Below is a small trained network, with its code and all its weights. Each question gives an input and a class and asks what happens when units are switched off, that is, made to give their printed mean instead of their output.

import numpy as np


def w(rows, s, z=0):
    codes = np.array(rows[::2]) - 128.0
    scale = np.full(codes.shape[1], s)
    scale[-1] = z or s
    return codes * scale


def norm(h):
    return h / np.sqrt((h * h).mean(-1, keepdims=True) + 1e-5)


def f(y):
    return np.maximum(y, 0)


def log_softmax(a):
    a = a - a.max(-1, keepdims=True)
    return a - np.log(np.exp(a).sum(-1, keepdims=True))


def net(x, mask):
    res = np.array(x, float).reshape(1, 2) / 4 @ E
    u = 0
    for l in range(2):
        y = f(norm(res) @ A[l][:, :-1].T + A[l][:, -1])
        res = res + np.where(mask[u : u + 9], y, B[l][:, -1]) @ B[l][:, :-1]
        u += 9
    return log_softmax(norm(res)[-1] @ U[:, :-1].T + U[:, -1])


A, B = {}, {}
E = w([
[140,3,161,165,85],'x0',
[71,141,233,49,180],'x1',
],0.0034)
A[0] = w([
[29,73,253,135,116,92],'L0N0',
[109,228,65,147,135,11],'L0N1',
[202,99,28,175,127,64],'L0N2',
[87,50,191,107,140,23],'L0N3',
[112,131,128,72,221,225],'L0N4',
[53,158,173,50,125,13],'L0N5',
[144,35,152,173,84,86],'L0N6',
[144,150,151,128,100,85],'L0N7',
[64,164,249,18,158,2],'L0N8',
],0.0049,0.0028)
B[0] = w([
[220,177,150,81,94,251],'L0N0',
[202,213,92,131,60,192],'L0N1',
[23,131,125,88,166,228],'L0N2',
[195,155,114,64,72,195],'L0N3',
[61,90,108,219,93,236],'L0N4',
[46,148,147,196,170,185],'L0N5',
[94,60,102,75,25,237],'L0N6',
[186,80,135,109,126,128],'L0N7',
[25,161,161,254,251,252],'L0N8',
],0.0044,0.0036)
A[1] = w([
[226,109,164,111,99,3],'L1N0',
[149,180,93,134,132,4],'L1N1',
[140,147,144,162,96,84],'L1N2',
[219,117,148,104,98,20],'L1N3',
[127,136,162,154,240,105],'L1N4',
[124,175,102,135,148,39],'L1N5',
[111,163,180,138,254,52],'L1N6',
[138,184,106,142,135,36],'L1N7',
[142,92,114,124,85,62],'L1N8',
],0.0098,0.002)
B[1] = w([
[158,86,174,18,171,178],'L1N0',
[209,141,121,89,147,184],'L1N1',
[127,92,83,91,111,149],'L1N2',
[192,86,201,49,142,171],'L1N3',
[93,215,254,213,140,225],'L1N4',
[186,122,137,140,140,192],'L1N5',
[80,160,218,232,139,253],'L1N6',
[215,120,101,121,183,192],'L1N7',
[49,183,116,140,209,204],'L1N8',
],0.006,0.0047)
U = w([
[5,81,40,153,98,192],'0',
[65,178,213,215,147,197],'1',
[120,128,125,127,113,48],'2',
[111,137,123,119,107,23],'3',
[146,67,189,17,111,170],'4',
[116,137,124,122,98,2],'5',
[216,166,42,110,142,187],'6',
],0.017,0.009)

Each question gives the input, the list of numbers given to net, and the class t.
The units are the neurons (one row each of A and B). Each row of codes is followed by its name. A weight is (code - 128) times the scale printed after its matrix; where a second scale follows, it is the last column's (A, B and U).
mask holds one flag per neuron, layer by layer. A switched-off neuron (its flag False) gives its mean, the last column of its row in B, instead of its output. The means were averaged over made-up inputs and are rounded, as every weight is.
A unit's drop is (log p(t) with every unit on - log p(t) with that unit switched off) / (log p(t) with every unit on - log p(t) with every unit switched off).
unit that matters most: the unit with the biggest drop
k most important neurons: the k neurons with the biggest drops, biggest first
k most important neurons of layer l: the k neurons of layer l with the biggest drops, biggest first
drop of u: that unit's drop, to one decimal
input [-1,-4], class 6: unit that matters most -> L0N8
input [4,-1], class 4: 2 most important neurons -> [L0N8; L0N4]
input [8,8], class 4: 2 most important neurons -> [L0N3; L0N0]
input [7,7], class 4: 2 most important neurons of layer 0 -> [L0N3; L0N0]
input [-1,-3], class 6: 2 most important neurons of layer 0 -> [L0N8; L0N6]
input [-4,0], class 6: 2 most important neurons -> [L0N1; L0N8]
input [0,0], class 0: 2 most important neurons of layer 0 -> [L0N0; L0N8]
input [5,-1], class 4: 2 most important neurons of layer 0 -> [L0N8; L0N4]
input [8,7], class 4: drop of L0N0 -> 0.2
input [7,-3], class 0: drop of L0N0 -> 0.2
